Moves between elements:
neza: $>veri, *>vovo, !>dodu, §>vune, &>supu
mete: $>vela, *>kefa, !>ripa, §>bemu, &>gege
dete: $>geda, *>gege, !>bemu, §>sese, &>depo
kefa: $>bazu, *>laga, !>mopi, §>mete, &>pemu
taze: $>kugi, *>pege, !>saku, §>dite, &>vuta
pemu: $>bogo, *>vela, !>kefa, §>gege, &>geda
noza: $>liba, *>kugi, !>pege, §>vuta, &>dodu
geda: $>bimi, *>sepo, !>pemu, §>mato, &>kibi
geku: $>saku, *>duva, !>depo, §>gami, &>dibo
benu: $>supu, *>vune, !>luzu, §>meri, &>mopi
depo: $>kibi, *>mato, !>dete, §>fodi, &>geku
duva: $>sazu, *>kibi, !>mato, §>geku, &>goku
teni: $>pupu, *>vedi, !>zuda, §>kugi, &>liba
mato: $>tina, *>geda, !>gege, §>depo, &>duva
pupu: $>dodu, *>vuta, !>dite, §>sadu, &>luzu
zuda: $>dite, *>dibo, !>gami, §>vefe, &>teni
vune: $>resi, *>neza, !>loma, §>benu, &>lane
vefe: $>vedi, *>zuda, !>tusu, §>pege, &>kugi
supu: $>peko, *>resi, !>neza, §>lane, &>nivi
gami: $>goku, *>geku, !>fodi, §>tusu, &>zuda
sepo: $>fodi, *>bogo, !>vela, §>geda, &>tina
vela: $>sese, *>bazu, !>laga, §>pemu, &>sepo
meri: $>lane, *>benu, !>vizi, §>veri, &>ripa
fodi: $>duva, *>depo, !>sese, §>bimi, &>gami
sadu: $>loma, *>pupu, !>vedi, §>liba, &>vizi
tina: $>gami, *>bimi, !>sepo, §>kibi, &>sazu
laga: $>giki, *>nivi, !>lane, §>kefa, &>vela
dite: $>noza, *>taze, !>goku, §>vedi, &>pupu
liba: $>luzu, *>sadu, !>teni, §>vudi, &>rebi
giki: $>gege, *>bemu, !>vunu, §>bazu, &>sese
dibo: $>taze, *>goku, !>geku, §>zuda, &>vedi
bazu: $>dete, *>giki, !>nivi, §>vela, &>bogo
saku: $>vefe, *>sazu, !>kibi, §>goku, &>taze
bemu: $>pemu, *>mete, !>peko, §>giki, &>dete
loma: $>vovo, *>dodu, !>vuta, §>luzu, &>vune
sazu: $>zuda, *>tusu, !>tina, §>saku, &>pege
ripa: $>laga, *>mopi, !>meri, §>peko, &>mete
kugi: $>sadu, *>teni, !>vefe, §>noza, &>vudi
peko: $>kefa, *>ripa, !>veri, §>vunu, &>bemu
tusu: $>dibo, *>gami, !>bimi, §>sazu, &>vefe
bogo: $>depo, *>sese, !>bazu, §>sepo, &>bimi
luzu: $>neza, *>loma, !>pupu, §>vizi, &>benu
gege: $>sepo, *>pemu, !>mete, §>dete, &>mato
veri: $>mopi, *>meri, !>rebi, §>resi, &>peko
lane: $>vunu, *>supu, !>vune, §>mopi, &>laga
sese: $>mato, *>dete, !>giki, §>bogo, &>fodi
dodu: $>rebi, *>vudi, !>noza, §>loma, &>neza
vovo: $>meri, *>rebi, !>vudi, §>neza, &>resi
kibi: $>tusu, *>tina, !>geda, §>duva, &>saku
mopi: $>nivi, *>lane, !>benu, §>ripa, &>kefa
vudi: $>vizi, *>liba, !>kugi, §>dodu, &>vovo
vuta: $>vudi, *>noza, !>taze, §>pupu, &>loma
nivi: $>bemu, *>vunu, !>supu, §>laga, &>bazu
vizi: $>vune, *>luzu, !>sadu, §>rebi, &>meri
pege: $>teni, *>vefe, !>sazu, §>taze, &>noza
resi: $>ripa, *>veri, !>vovo, §>supu, &>vunu
bimi: $>geku, *>fodi, !>bogo, §>tina, &>tusu
vedi: $>vuta, *>dite, !>dibo, §>teni, &>sadu
rebi: $>benu, *>vizi, !>liba, §>vovo, &>veri
vunu: $>mete, *>peko, !>resi, §>nivi, &>giki
goku: $>pege, *>saku, !>duva, §>dibo, &>dite

The rows follow the links: the fewer symbols apart two elements are, the more alike their rows tend to be.

Each row is also shifted at random along 3 hidden directions that mean nothing.

Some elements, each with a row of numbers:
zuda: [-30,   6, -11, -38,  13, -24,  36,  -5,  12,  12, -23, -22, -30, -21,  22,  17, -22,  10, -20,  19,  24,  14,  28,  15,  -6,  38,  13, -19, -15,  18,  38, -18,  12, -14, -20, -34]
laga: [ 74,  -3,  18,  25, -12,  19, -24,   5, -12,  -8,  17,  14,  15,  19, -10, -15,  17, -13,  18, -10, -17, -17, -20, -16,   5, -41, -11,  14,  12, -17, -39,  20, -11,   5,  18,  21]
noza: [ 37, -16, -12,  -4,   6,   4,  -7,  14,   1, -12, -33, -17, -11,   0, -19, -15,  -6,  18,  -7,   3, -28,  12, -29,  15,  15,  38,  16,  -5, -35,   6,  31, -35,  15,  11, -52,  16]
vovo: [ 20, -25,  -9,  12, -18,  15, -16,   8,   0, -12, -23,   8, -32,  35,  -4, -34,   4,  16,   8, -15, -22, -21, -25,   5,  22,   6,  -1,  20, -21, -13,  -1, -19, -16,  34, -35,  15]
neza: [-29, -24, -13,   2, -19,  14,  -8, -10,  19,   2,  -3,  20, -15,  35, -10, -14,  18,  17,   7, -31,   6, -16,  12,   2,  11,   1,   1,  25, -11,  -4,  -4, -10, -24,  38, -24,   8]
vune: [-81, -19, -15,  18, -18,  14, -20,  -9,   9,  -1,   8,  27,   0,  30, -11, -14,  16,  14,  11, -33,  -1, -16,   0,  -2,  10,  -6,  -6,  26,   2,  -9,  -7,  -4, -21,  37,  -4,  18]
duva: [-10,  23,   5, -19,  18, -22,  22,   0,  -5,   7,   1, -19,   4, -35,  18,  24, -20, -10, -13,  28,  14,  17,  13,   3, -14,  11,   3, -26,   9,  11,  16,   7,  19, -34,  18, -24]
sadu: [-10, -22, -19,   5,   4,  16, -22, -10,  20,  -3,   4,   2,  53,   1, -60,   7,  32,  19,  -5, -33, -15,  28,  -5,   7,   2,  29,  20,   9, -27,  17,  22, -30,  12,  27, -39,  46]
pemu: [ 42,  17,  21,  23,   0,   4, -15,  12, -25,  -8,  19,   4,  17,  -7,   8,  -4,  -3, -23,  12,  14, -15,  -7, -24, -16,  -4, -36, -17,  -4,  27, -14, -32,  29,   3, -22,  41,   8]
gege: [ 19,  18,  18,   0,  -2,  -7,  12,  -2,  -8,   6,  19,   3,  -5,  -5,  26,   8,  -6, -20,   5,  13,  18, -10,  15, -12, -10, -32, -13,  -5,  27,  -7, -28,  31,  -7, -22,  41, -22]
vefe: [ 74,  -4,  -5, -28,  18,  -6,  14,  -1,  15,   3, -19, -28,  12, -21, -24,  15,   2,   7, -18,   8,   0,  33,   8,  13,  -4,  38,  27, -20, -32,  24,  34, -26,  25, -10, -41,   5]
bazu: [ 54,  10,  21,  16,  -5,   4,  -7,   7, -18,  -4,  15,   6,  -2,   5,  14,  -9,  -2, -19,  13,  10,  -6, -16, -12, -14,   0, -38, -15,   1,  22, -16, -35,  27,  -8, -15,  33,  -2]
mopi: [  8, -15,   2,  23, -14,  28, -28, -19,  17,   3,  39,  31,  52,  25, -42,   1,  46,  -3,  14, -43,   3,  -3,  11, -18,  -3, -32,  -1,  27,   9,  -2, -34,  13, -18,  27,  12,  37]
gami: [ 60,  17,   9, -13,  20, -16,  13,  19, -16,  -4, -20, -32,  -5, -33,  12,   6, -26,  -7, -11,  38, -13,  18, -18,   8,  -3,  19,   7, -28,  -8,   7,  20,  -7,  29, -35,  -5, -11]
tina: [ 46,  28,  18,  19,  21, -11, -12,  37, -47, -20, -11, -28,   9, -37,  13,  -4, -34, -18,   0,  49, -44,  11, -60,   1,   1,   1,  -9, -29,  11,  -8,   4,   5,  35, -43,  21,   5]
sazu: [-13,  15,  -2, -35,  15, -26,  37,   3,   2,  10, -23, -26, -34, -27,  34,  16, -30,   0, -18,  32,  23,  12,  22,  13,  -7,  28,   8, -26,  -5,  13,  30,  -8,  14, -27,  -5, -41]
kugi: [ 42, -16, -12,  -4,  12,  10, -13,   1,  15,  -5, -11, -14,  39,  -8, -52,   5,  18,  15, -10, -14, -21,  33, -12,  11,   4,  37,  25,  -5, -35,  20,  30, -34,  22,  12, -48,  37]
vunu: [ 49,  -9,  11,  17, -16,  19, -16,  -7,   4,   1,  21,  21,  14,  26, -13, -10,  26,  -9,  15, -23,  -1, -16,   2, -16,   2, -38,  -8,  19,   9, -11, -36,  19, -20,  14,  14,  17]
mato: [-17,  30,  14,  12,  14, -14,  -1,  15, -31,  -5,  11, -10,  12, -31,  24,   9, -24, -20,   0,  32, -10,   4, -21,  -6, -10, -15, -15, -20,  30,  -7,  -9,  23,  18, -37,  45, -11]
depo: [ -2,  29,  15,  -7,  11, -21,  20,  13, -23,   0,  -3, -16, -21, -26,  42,   7, -33, -17,  -4,  40,   7,  -4,  -3,  -2,  -8, -10, -12, -22,  21,  -6,  -4,  19,  11, -39,  34, -34]
fodi: [-23,  28,  12,   5,  19, -12,   1,   4, -18,   0,  23, -10,  42, -38,   1,  26,  -8, -19,  -5,  20,   0,  19,  -5,  -6, -18,  -9,  -5, -21,  25,   6,  -2,  18,  24, -36,  42,   0]

The symbols that take the first to the second take the third to the fourth, perhaps in another order. What is the fourth?
Answer with the element's name.
[-21,  -3,   6,   8, -21,   8,  -1, -10,   4,   6,  16,  25, -21,  28,  19, -10,   9,  -5,  13, -14,  18, -30,  18, -11,   2, -35, -16,  20,  20, -15, -32,  23, -31,  14,  25, -10]
: [ 89,  15,  24,  -2,   3,  -1,   5,   1,  -5,   5,  18,  -4,  14,  -8,   5,   8,   4, -22,   3,  12,   7,   0,   7, -13, -10, -30,  -3,  -9,  14,  -2, -27,  26,   2, -25,  28,  -6]
:: [-38, -14, -18,  24,   7,  12, -34,  13, -10, -18, -12,  -4,  34,  -4, -40,  -9,   6,  18,   0, -12, -44,  17, -47,   9,  12,  31,   7,   3, -21,   2,  26, -30,  20,  17, -32,  45]
: vune

[-20, -22,  -9,  15, -18,  21, -19, -10,  13,  -2,   7,  24,   6,  32, -21, -14,  25,  11,  11, -36,  -5, -13,   0,  -3,   9,  -9,  -1,  27,  -6,  -6, -13,  -5, -21,  37, -14,  23]
: [-74,   5,   5,  28, -18,   4, -12,   2, -19,  -4,  15,  25, -18,  22,  30, -17,  -6,  -8,  17,  -5,  -1, -36, -11, -13,   4, -38, -28,  18,  35, -25, -33,  28, -25,   8,  43,  -7]
:: [-12,  -5, -13,   6,  10,  -4, -11,  23, -15, -17, -34, -20, -10, -10,  -7, -15, -21,  16,  -6,  15, -36,  10, -42,  17,  14,  40,   8,  -9, -24,   2,  36, -31,  22,   2, -36,  15]
: luzu

[  7,   0,  -9, -12,  18,  -6,   1,   5,   3,  -2, -14, -21,  20, -24, -21,  12,  -4,   9, -14,   7, -12,  30,  -9,  13,  -2,  38,  17, -18, -22,  18,  34, -25,  27,  -9, -28,  12]
: [-10,   6,  -8, -54,  15, -25,  50, -22,  33,  25,  -8, -20, -14, -23,  12,  35,  -6,   6, -25,   9,  50,  25,  65,  13, -17,  33,  22, -20, -14,  29,  35, -12,   8, -17, -18, -40]
:: [-76,  18,  -7,  19,  22, -14, -16,  31, -39, -21, -19, -24,  12, -38,   6,  -2, -36,   1,  -7,  35, -43,  17, -59,  12,   3,  30,  -5, -23,   3,  -2,  32, -15,  36, -24,   6,  11]
: tusu

[-63,  24,  -1,   1,  26, -11,  -3,  -7,  -6,   4,  29, -11,  72, -47, -23,  39,   3, -11, -12,   7,   2,  39,   7,  -1, -24,  10,   6, -22,  17,  20,  16,   7,  33, -29,  32,  12]
: [-62,  32,  12,  10,   9, -18,   7,   9, -28,  -1,  14,  -5,   0, -27,  38,  11, -28, -19,   1,  31,   4,  -4,  -9,  -8, -11, -19, -20, -17,  37,  -9, -10,  28,  10, -34,  56, -24]
:: [-70,  26,   2,  -9,  22, -16,  11, -12,   0,   9,  28,  -9,  48, -42,  -3,  41,  -2, -13, -11,  10,  21,  29,  24,  -2, -25,   4,   2, -22,  24,  18,  11,  15,  22, -30,  38,  -9]
: bogo

[ 32,  26,  19,  10,  10,  -8,  -1,  12, -24,  -4,  13,  -9,  18, -23,  13,   8, -13, -23,   2,  26,  -9,   3, -16,  -9,  -9, -23, -10, -16,  24,  -6, -17,  24,  14, -34,  39,  -5]
: [ 65,  22,  14,   9,  25,  -8, -11,  26, -31, -15,  -5, -28,  33, -40, -10,   6, -17, -15,  -5,  35, -36,  26, -46,   2,  -4,   8,   1, -29,   1,   4,  10,  -1,  39, -38,   9,  17]
:: [-34, -20,  -7,  -3, -24,  11,   3, -23,  24,  11,  10,  28, -22,  38,   5,  -9,  21,   8,  10, -33,  27, -26,  35,  -4,   4, -17,  -5,  28,   3,  -6, -19,   7, -37,  33,  -2,  -8]
: laga

[-45,  28,  11, -10,   8, -20,  22,  -5,  -9,  12,  19,  -2,  -1, -24,  32,  22, -16, -19,  -4,  21,  29,  -2,  25,  -7, -18, -17, -11, -15,  31,   1,  -9,  29,   2, -31,  49, -34]
: [-34,   9,  -9, -34,  18, -20,  30, -13,  17,  14,  -4, -18,   5, -30,   3,  31,  -8,   4, -21,  12,  29,  27,  37,  11, -15,  31,  15, -21,  -8,  23,  33, -10,  17, -17,  -8, -23]
:: [-85, -19, -21,   0, -18,   0,   3,   1,   6,  -2, -28,  11, -57,  30,  23, -24, -12,  23,   1,  -9,   3, -25,  -1,  12,  17,  18,  -6,  18, -12, -10,  14, -20, -22,  32, -26, -14]
: ripa

[-84,  29,   5,  -2,  18, -13,   6, -20,   4,  14,  49,   4,  70, -40, -12,  46,  11, -19,  -6,  -1,  29,  29,  35, -11, -32, -14,  -1, -16,  36,  17,  -5,  28,  16, -29,  58,  -3]
: [  5,  10,  17,  43,  -3,  17, -38,   2, -21,  -9,  42,  19,  63,  -1, -27,   1,  21, -21,  18, -13, -23,  -2, -27, -22,  -7, -43, -15,   9,  31, -12, -40,  30,   1,  -4,  47,  37]
:: [-76,   1, -17,  10,  13,  -7, -11,  18, -17, -13, -24, -15,   1, -17,  -4,  -6, -24,  14,  -8,  13, -30,  13, -38,  16,   8,  38,   2, -11, -12,   2,  37, -27,  23,   0, -20,  10]
: geku

[-74, -12,  -6,  28, -18,  19, -27, -11,   2,  -2,  27,  34,  23,  28, -17,  -9,  24,   4,  17, -35,  -2, -17,  -2, -11,   3, -26, -13,  28,  17, -12, -25,  11, -22,  30,  18,  24]
: [  2, -26, -18,  -4,  -3,  16, -10, -12,  27,   1,  -5,   4,  22,  13, -43,  -1,  27,  21,  -4, -33,  -4,  15,   8,   7,   5,  24,  19,  14, -30,  13,  19, -28,   0,  32, -44,  28]
:: [-19,  -3, -14,  -7,  13,  -8,   1,  11,  -4,  -7, -25, -20,  -4, -17,  -6,   0, -15,  14, -12,  12, -17,  18, -19,  16,   5,  39,  11, -13, -22,  10,  36, -27,  21,  -3, -32,   5]
: kibi

[ -7,   3,  12,  43, -13,  14, -33,  17, -32, -15,  12,  19,   1,  19,   9, -27,  -3, -11,  22,   0, -32, -29, -46, -14,  11, -39, -26,  15,  26, -29, -38,  22, -11,   5,  33,  19]
: [-20,  -1,   8,  26, -17,  11, -17,   2, -13,  -5,  13,  23, -12,  25,  14, -20,   5,  -9,  18,  -9,  -6, -30, -12, -13,   6, -37, -22,  19,  23, -22, -34,  22, -23,  12,  29,   3]
:: [ 27,  19,  16, -22,   5, -11,  29, -18,  13,  20,  25,   1,   6, -14,  17,  28,   4, -19,  -4,   8,  42,   4,  49, -11, -20, -24,  -1, -10,  21,   8, -17,  30,  -5, -24,  35, -31]
: sese

[ 93, -13,  -7, -11,  20,  10, -12,  -2,  18,  -3,  -6, -22,  59, -20, -65,  16,  26,   9, -13, -12, -20,  48,  -7,   8,  -3,  38,  34, -12, -40,  27,  30, -33,  32,   2, -50,  43]
: [-30, -18, -12,  29, -15,   9, -26,  30, -27, -26, -38,   4, -51,  29,  15, -49, -24,  19,  12,   5, -48, -30, -65,  11,  31,  12, -13,  15, -13, -25,   6, -23,  -7,  26, -29,  14]
:: [ -9,   1, -11, -11,  13, -11,   6,  13,  -5,  -7, -30, -23, -14, -17,   2,  -2, -21,  11, -13,  19, -16,  15, -19,  17,   6,  40,  11, -16, -22,   9,  37, -27,  22,  -7, -30,  -3]
: luzu

[-74, -19, -19,  17, -12,   9, -19,   4,  -2, -10, -15,  12, -17,  23,  -5, -22,   0,  21,   6, -17, -18, -13, -23,   8,  16,  15,  -3,  18, -11,  -9,  12, -19,  -9,  31, -24,  15]
: [  6, -26, -17, -19, -14,   3,  12,  -3,  20,   3, -33,   0, -50,  28,   5, -18,  -2,  25,  -4, -12,   6, -12,  11,  15,  15,  27,  12,  12, -32,   1,  20, -28, -17,  30, -51, -11]
:: [ -6,  -6,   6,  19, -18,  15, -15,  -5,  -1,  -1,  19,  26,  -1,  27,   0, -13,  16,  -5,  16, -20,   3, -24,   0, -14,   4, -34, -14,  21,  17, -16, -33,  20, -24,  17,  21,   7]
: mopi

[108,  13,  11, -25,  20, -15,  22,  15,  -6,  -1, -22, -34, -10, -29,   7,   8, -19,  -7, -13,  35,  -5,  20,  -6,   9,  -2,  19,  15, -30, -18,  12,  19,  -9,  26, -34, -17, -14]
: [ 25,  20,   9, -16,  20, -18,  17,   7,  -9,   3,  -3, -24,   7, -34,  10,  20, -18, -11, -12,  30,   6,  20,   3,   3, -12,  10,   5, -27,   4,  11,  14,   4,  24, -34,  11, -17]
:: [  4,   6,  14,  29, -12,  10, -19,   7, -19,  -7,  17,  19,   0,  14,  13, -15,   2, -14,  18,  -1, -12, -24, -20, -15,   3, -41, -22,  13,  26, -21, -37,  25, -14,   0,  36,   7]
: nivi

[-36,  11,  -7,  -6,  18, -17,   6,  18, -16,  -7, -24, -25,  -7, -29,   9,   3, -29,   6, -12,  27, -18,  17, -25,  15,   2,  35,   5, -22,  -8,   7,  35, -19,  26, -18, -12,  -5]
: [ 18,  18,   4, -23,  22, -11,  17, -15,  13,  15,  21, -16,  49, -39, -18,  41,   9, -12, -15,   6,  24,  37,  35,  -1, -24,   8,  14, -23,   4,  26,  12,   6,  24, -29,  15,  -4]
:: [-101,   -9,  -19,   37,   -2,    5,  -36,   30,  -32,  -27,  -29,    0,  -12,    5,   -1,  -32,  -24,   20,    7,    5,  -55,   -9,  -72,   13,   22,   27,  -11,    8,   -7,  -18,   23,  -27,   11,   18,  -19,   27]
: dite

[-94,  -4,  -2,  36, -20,  12, -25,   3, -16,  -8,  16,  31,  -8,  27,  15, -21,   1,  -1,  21, -15, -11, -33, -20, -10,   8, -31, -26,  25,  29, -26, -28,  18, -24,  22,  31,   8]
: [ 71, -29,  -6,  13, -13,  18, -21,  15,   0, -16, -30,   0, -24,  31, -19, -36,   8,  17,   8, -12, -36, -12, -37,   7,  25,  13,   7,  16, -33, -10,   4, -28,  -7,  31, -53,  27]
:: [-18, -13,  -1,  14, -23,  13,  -9,  -7,   4,   0,   7,  26, -20,  35,   8, -20,  12,   3,  14, -22,   5, -28,   5,  -8,   9, -26, -12,  25,   8, -16, -26,  11, -30,  25,   7,   1]
: luzu

[ -6,  28,  18,  14,   8, -13,   2,  20, -36,  -7,   3,  -9, -10, -22,  37,  -1, -31, -22,   5,  37, -12,  -9, -27,  -7,  -4, -22, -21, -16,  29, -15, -15,  24,  10, -36,  46, -18]
: [-40,  19,  -3, -14,  23, -18,  12,  -3,   0,   5,   8, -18,  34, -39,  -7,  29,  -8,  -5, -14,  16,   9,  31,  13,   6, -18,  19,   9, -24,   5,  18,  23,  -1,  27, -26,  13,  -7]
:: [-41, -13, -19,   7,   7,   8, -20,   0,   6,  -7,  -5,  -4,  35,  -7, -41,   2,  12,  18,  -6, -18, -21,  22, -18,  10,   5,  33,  13,   3, -21,  12,  28, -29,  17,  17, -32,  35]
: neza

[  6, -22, -21, -45,   3,   0,  27, -37,  57,  22,  -1,  -3,  15,   3, -38,  29,  32,  22, -19, -33,  43,  30,  67,  12, -10,  39,  34,   3, -37,  35,  33, -28,  -3,  23, -51,  -2]
: [  2,  13,  -1, -27,  17, -21,  26,   4,   0,   4, -18, -27, -13, -30,  17,  16, -23,   1, -16,  28,   9,  18,  10,  13,  -6,  30,  10, -26,  -9,  14,  30, -12,  20, -24, -10, -25]
:: [ 14,   8,  15,  -5, -10,   0,  14, -18,  10,  14,  27,  16,  -2,  10,  16,  10,  12, -16,   7,  -8,  34, -14,  38, -15, -12, -39,  -8,   8,  24,  -4, -34,  32, -21,  -5,  36, -20]
: supu

